Here is a tiny trained network, its code and every weight. The questions are about switching its units off for an input and a class, where a switched-off unit gives its printed mean instead of its output.

import numpy as np


def w(rows, s, z=0):
    codes = np.array(rows[::2]) - 128.0
    scale = np.full(codes.shape[1], s)
    scale[-1] = z or s
    return codes * scale


def f(y):
    return np.maximum(y, 0)


def log_softmax(a):
    a = a - a.max(-1, keepdims=True)
    return a - np.log(np.exp(a).sum(-1, keepdims=True))


def net(x, mask):
    res = np.array(x, float).reshape(1, 6) / 4 @ E
    y = f(res @ A[0][:, :-1].T + A[0][:, -1])
    res = res + np.where(mask, y, B[0][:, -1]) @ B[0][:, :-1]
    return log_softmax(res[-1] @ U[:, :-1].T + U[:, -1])


A, B = {}, {}
E = w([
[128,127,128,128,129],'x0',
[81,240,167,177,66],'x1',
[201,195,63,52,97],'x2',
[64,42,121,55,2],'x3',
[4,139,33,143,177],'x4',
[77,141,190,5,159],'x5',
],0.0083)
A[0] = w([
[82,62,204,194,148,67],'n1',
[101,138,162,46,171,68],'n2',
[58,145,56,115,132,84],'n3',
[191,206,20,59,88,19],'n4',
[131,140,123,98,133,37],'n5',
[134,142,101,190,81,11],'n6',
[156,109,72,179,105,28],'n7',
[173,161,153,145,221,65],'n8',
[91,136,123,92,163,75],'n9',
[213,119,217,117,101,6],'n10',
[185,3,84,95,204,13],'n11',
[74,255,185,165,40,5],'n12',
[120,74,146,211,117,52],'n13',
[152,130,108,121,113,77],'n14',
[161,114,93,93,139,34],'n15',
[47,148,51,126,165,123],'n16',
[175,92,44,194,85,68],'n17',
[106,92,140,100,49,74],'n18',
[81,94,205,126,166,57],'n19',
[115,63,111,93,59,110],'n20',
[165,178,155,138,222,68],'n21',
[199,115,229,125,91,44],'n22',
[93,144,100,139,170,59],'n23',
[87,169,205,41,167,10],'n24',
[97,89,118,106,44,104],'n25',
[142,143,102,101,100,10],'n26',
],0.015,0.0023)
B[0] = w([
[119,173,57,90,66,201],'n1',
[145,123,208,114,98,200],'n2',
[135,66,101,160,124,213],'n3',
[103,172,54,81,37,227],'n4',
[117,131,142,118,115,144],'n5',
[122,116,203,114,129,177],'n6',
[130,113,198,133,103,180],'n7',
[138,190,116,196,149,228],'n8',
[137,95,147,135,107,170],'n9',
[135,45,87,155,114,223],'n10',
[99,124,131,45,246,243],'n11',
[111,132,124,45,253,251],'n12',
[122,147,124,89,65,187],'n13',
[125,125,124,114,109,148],'n14',
[110,139,117,89,146,165],'n15',
[150,51,89,153,132,235],'n16',
[152,109,230,122,96,209],'n17',
[131,178,118,193,144,199],'n18',
[114,160,104,82,68,183],'n19',
[138,183,125,192,157,209],'n20',
[130,188,122,207,139,231],'n21',
[131,34,100,153,118,223],'n22',
[134,96,112,159,116,178],'n23',
[140,119,231,116,84,216],'n24',
[147,173,123,193,153,209],'n25',
[113,141,108,118,109,153],'n26',
],0.034,0.013)
U = w([
[149,184,118,206,159,2],'0',
[148,1,77,146,120,143],'1',
[91,119,131,38,218,242],'2',
[147,110,233,94,74,151],'3',
[91,160,69,60,46,148],'4',
],0.01,0.00098)

Each question gives the input, the list of numbers given to net, and the class t.
The units are the neurons (one row each of A and B). Each row of codes is followed by its name. A weight is (code - 128) times the scale printed after its matrix; where a second scale follows, it is the last column's (A, B and U).
mask holds one flag per neuron, in row order. A switched-off neuron (its flag False) gives its mean, the last column of its row in B, instead of its output. The means were averaged over made-up inputs and are rounded, as every weight is.
A unit's drop is (log p(t) with every unit on - log p(t) with that unit switched off) / (log p(t) with every unit on - log p(t) with every unit switched off).
The circuit of an input: a set's keep is (log p(t) with only the set's units on - log p(t) with every unit switched off) / (log p(t) with every unit on - log p(t) with every unit switched off). Starting from the 12 units with the biggest drops (on a tie, the unit counted first), units are removed one at a time, each time the one whose removal leaves the highest keep (on an exact tie, the one counted first), for as long as the keep stays at least 0.8.
units of the circuit, in order: the units of the circuit, biggest drop first
top k neurons: the k neurons with the biggest drops, biggest first
drop of u: that unit's drop, to one decimal
input [1,3,-7,-1,3,7], class 3: top 4 neurons -> [n24 n4 n2 n9]
input [6,7,-7,-6,-3,7], class 2: units of the circuit, in order -> [n12]
input [-4,6,-5,7,-3,-1], class 0: top 3 neurons -> [n18 n25 n11]
input [-5,6,3,7,3,-7], class 0: top 3 neurons -> [n25 n11 n18]
input [8,-4,6,6,5,4], class 0: top 3 neurons -> [n20 n25 n18]
input [8,-5,2,-1,-1,-5], class 2: top 2 neurons -> [n11 n24]
input [-2,-1,4,-4,5,5], class 1: top 3 neurons -> [n16 n17 n3]
input [-2,4,5,-3,-5,-1], class 1: top 4 neurons -> [n10 n22 n1 n11]
input [1,0,6,-4,3,-6], class 3: top 2 neurons -> [n17 n7]
input [-3,0,-8,-3,-7,-8], class 3: top 4 neurons -> [n17 n4 n13 n6]
input [3,3,-4,7,1,-7], class 0: top 2 neurons -> [n25 n20]
input [-2,-4,6,7,5,2], class 0: top 2 neurons -> [n20 n25]
input [-4,7,1,6,-1,7], class 2: top 2 neurons -> [n12 n21]
input [7,-2,-6,6,3,8], class 3: units of the circuit, in order -> [n24]
input [-8,-5,-7,-1,-5,3], class 4: top 3 neurons -> [n1 n19 n12]
input [5,-5,1,5,-4,5], class 0: drop of n17 -> 0.2
input [0,7,-8,2,-1,-6], class 4: drop of n13 -> 1.6
input [2,5,4,2,-6,4], class 1: drop of n22 -> 2.3
